Below is a small trained network, with its code and all its weights. Each question gives an input and a class and asks what happens when units are switched off, that is, made to give their printed mean instead of their output.

import numpy as np


def w(rows, s, z=0):
    codes = np.array(rows[::2]) - 128.0
    scale = np.full(codes.shape[1], s)
    scale[-1] = z or s
    return codes * scale


def norm(h):
    return h / np.sqrt((h * h).mean(-1, keepdims=True) + 1e-5)


def f(y):
    return y / 2 * (1 + np.tanh(0.7978845608 * (y + 0.044715 * y**3)))


def log_softmax(a):
    a = a - a.max(-1, keepdims=True)
    return a - np.log(np.exp(a).sum(-1, keepdims=True))


def net(x, mask):
    res = np.array(x, float).reshape(1, 7) / 4 @ E
    u = 0
    for l in range(2):
        y = f(norm(res) @ A[l][:, :-1].T + A[l][:, -1])
        res = res + np.where(mask[u : u + 7], y, B[l][:, -1]) @ B[l][:, :-1]
        u += 7
    return log_softmax(norm(res)[-1] @ U[:, :-1].T + U[:, -1])


A, B = {}, {}
E = w([
[130,62,166,191,196,54,59,75,53,20],'x0',
[192,197,67,128,209,91,130,186,114,66],'x1',
[176,97,139,119,50,7,148,122,103,167],'x2',
[192,180,225,131,44,168,154,138,145,224],'x3',
[147,135,51,186,189,27,174,111,110,186],'x4',
[103,109,151,197,77,83,174,202,25,140],'x5',
[129,75,158,127,113,27,140,19,145,175],'x6',
],0.0017)
A[0] = w([
[114,156,116,121,166,239,84,106,158,108,249],'L0N1',
[74,126,134,50,114,255,125,130,200,147,143],'L0N2',
[139,135,109,121,120,98,152,80,139,191,67],'L0N3',
[108,115,124,137,167,142,90,136,83,43,41],'L0N4',
[100,141,80,113,164,112,122,91,117,109,80],'L0N5',
[99,44,137,92,111,109,110,42,156,105,48],'L0N6',
[229,206,138,119,185,138,112,140,152,102,196],'L0N7',
],0.0048,0.0012)
B[0] = w([
[180,169,90,137,12,166,76,46,154,138,240],'L0N1',
[100,253,112,149,73,177,208,66,60,186,253],'L0N2',
[78,79,91,129,217,128,128,127,151,61,156],'L0N3',
[56,150,158,190,198,104,105,172,248,125,195],'L0N4',
[220,68,188,139,144,191,104,191,177,113,144],'L0N5',
[203,142,96,43,75,59,164,88,116,183,183],'L0N6',
[65,128,91,188,44,187,131,90,88,159,184],'L0N7',
],0.0035,0.0033)
A[1] = w([
[130,133,85,175,154,58,147,197,91,102,58],'L1N1',
[146,112,167,203,87,68,107,55,51,167,254],'L1N2',
[77,80,81,158,206,127,159,182,78,141,137],'L1N3',
[89,71,233,180,130,212,110,235,38,105,64],'L1N4',
[98,69,210,116,163,84,58,24,179,80,135],'L1N5',
[109,63,196,152,9,95,158,137,1,185,185],'L1N6',
[190,191,49,118,44,170,192,173,68,178,246],'L1N7',
],0.0036,0.00092)
B[1] = w([
[63,144,170,80,87,139,169,143,135,143,153],'L1N1',
[73,164,96,100,110,204,124,120,185,153,214],'L1N2',
[98,220,167,118,114,112,172,145,212,166,157],'L1N3',
[209,126,97,137,215,67,224,89,156,191,157],'L1N4',
[116,131,145,72,38,163,141,191,33,147,189],'L1N5',
[215,170,137,133,135,254,89,83,107,105,232],'L1N6',
[62,145,244,82,75,161,121,101,67,144,254],'L1N7',
],0.0043,0.0036)
U = w([
[84,98,180,80,113,78,100,212,104,89,68],'0',
[118,135,81,219,181,166,30,153,184,51,79],'1',
[182,19,75,32,125,60,105,79,111,155,89],'2',
[121,195,158,102,43,234,127,62,89,182,209],'3',
[78,160,125,171,224,54,195,192,186,146,155],'4',
[255,100,176,165,207,153,142,139,104,137,4],'5',
],0.0073,0.0029)

Each question gives the input, the list of numbers given to net, and the class t.
The units are the neurons (one row each of A and B). Each row of codes is followed by its name. A weight is (code - 128) times the scale printed after its matrix; where a second scale follows, it is the last column's (A, B and U).
mask holds one flag per neuron, layer by layer. A switched-off neuron (its flag False) gives its mean, the last column of its row in B, instead of its output. The means were averaged over made-up inputs and are rounded, as every weight is.
A unit's drop is (log p(t) with every unit on - log p(t) with that unit switched off) / (log p(t) with every unit on - log p(t) with every unit switched off).
The circuit of an input: a set's keep is (log p(t) with only the set's units on - log p(t) with every unit switched off) / (log p(t) with every unit on - log p(t) with every unit switched off). Starting from the 12 units with the biggest drops (on a tie, the unit counted first), units are removed one at a time, each time the one whose removal leaves the highest keep (on an exact tie, the one counted first), for as long as the keep stays at least 0.8.
circuit, biggest first: the units of the circuit, biggest drop first
top k neurons: the k neurons with the biggest drops, biggest first
k most important neurons of layer l: the k neurons of layer l with the biggest drops, biggest first
input [-1,5,0,-6,6,-4,-2], class 1: circuit, biggest first => [L0N2]
input [8,-1,5,2,7,-1,4], class 2: top 2 neurons => [L0N2 L1N7]
input [-2,2,1,-8,8,2,8], class 4: circuit, biggest first => [L0N1 L1N3]
input [-5,8,7,-2,5,-1,8], class 4: circuit, biggest first => [L0N1 L0N3]
input [-1,2,0,-3,0,0,-2], class 1: top 2 neurons => [L0N4 L0N2]
input [5,-2,0,-7,-7,-5,4], class 2: top 3 neurons => [L0N6 L1N7 L1N6]
input [4,-2,-5,1,6,2,5], class 4: circuit, biggest first => [L0N1 L1N7]
input [-6,8,5,-5,0,7,1], class 0: circuit, biggest first => [L0N2 L0N1]
input [-6,1,-3,-8,2,2,8], class 4: 3 most important neurons of layer 1 => [L1N3 L1N6 L1N7]
input [-2,2,0,-3,3,8,-3], class 4: circuit, biggest first => [L0N1 L0N2 L1N4]
input [8,-6,3,-8,-5,0,-6], class 0: 2 most important neurons of layer 1 => [L1N5 L1N6]
input [5,4,6,0,6,1,-7], class 4: 2 most important neurons of layer 0 => [L0N1 L0N2]
input [3,2,-7,-1,1,0,-6], class 1: circuit, biggest first => [L0N4 L1N7]
input [7,4,-7,-2,8,1,2], class 4: circuit, biggest first => [L1N6 L1N3]
input [0,8,-4,-5,-5,1,-2], class 1: circuit, biggest first => [L0N4 L1N7]
input [-2,-4,4,-7,-3,0,2], class 2: 4 most important neurons of layer 0 => [L0N6 L0N2 L0N7 L0N1]
input [-6,0,8,0,0,-4,3], class 2: 2 most important neurons of layer 0 => [L0N3 L0N2]
input [5,3,6,-3,3,0,-3], class 4: top 2 neurons => [L0N1 L1N7]
input [2,1,-4,-7,8,7,2], class 4: top neuron => [L1N3]
input [6,-7,7,-6,1,-1,-4], class 0: 2 most important neurons of layer 1 => [L1N5 L1N4]
input [-7,-7,5,-6,1,-6,7], class 2: top neuron => [L0N3]
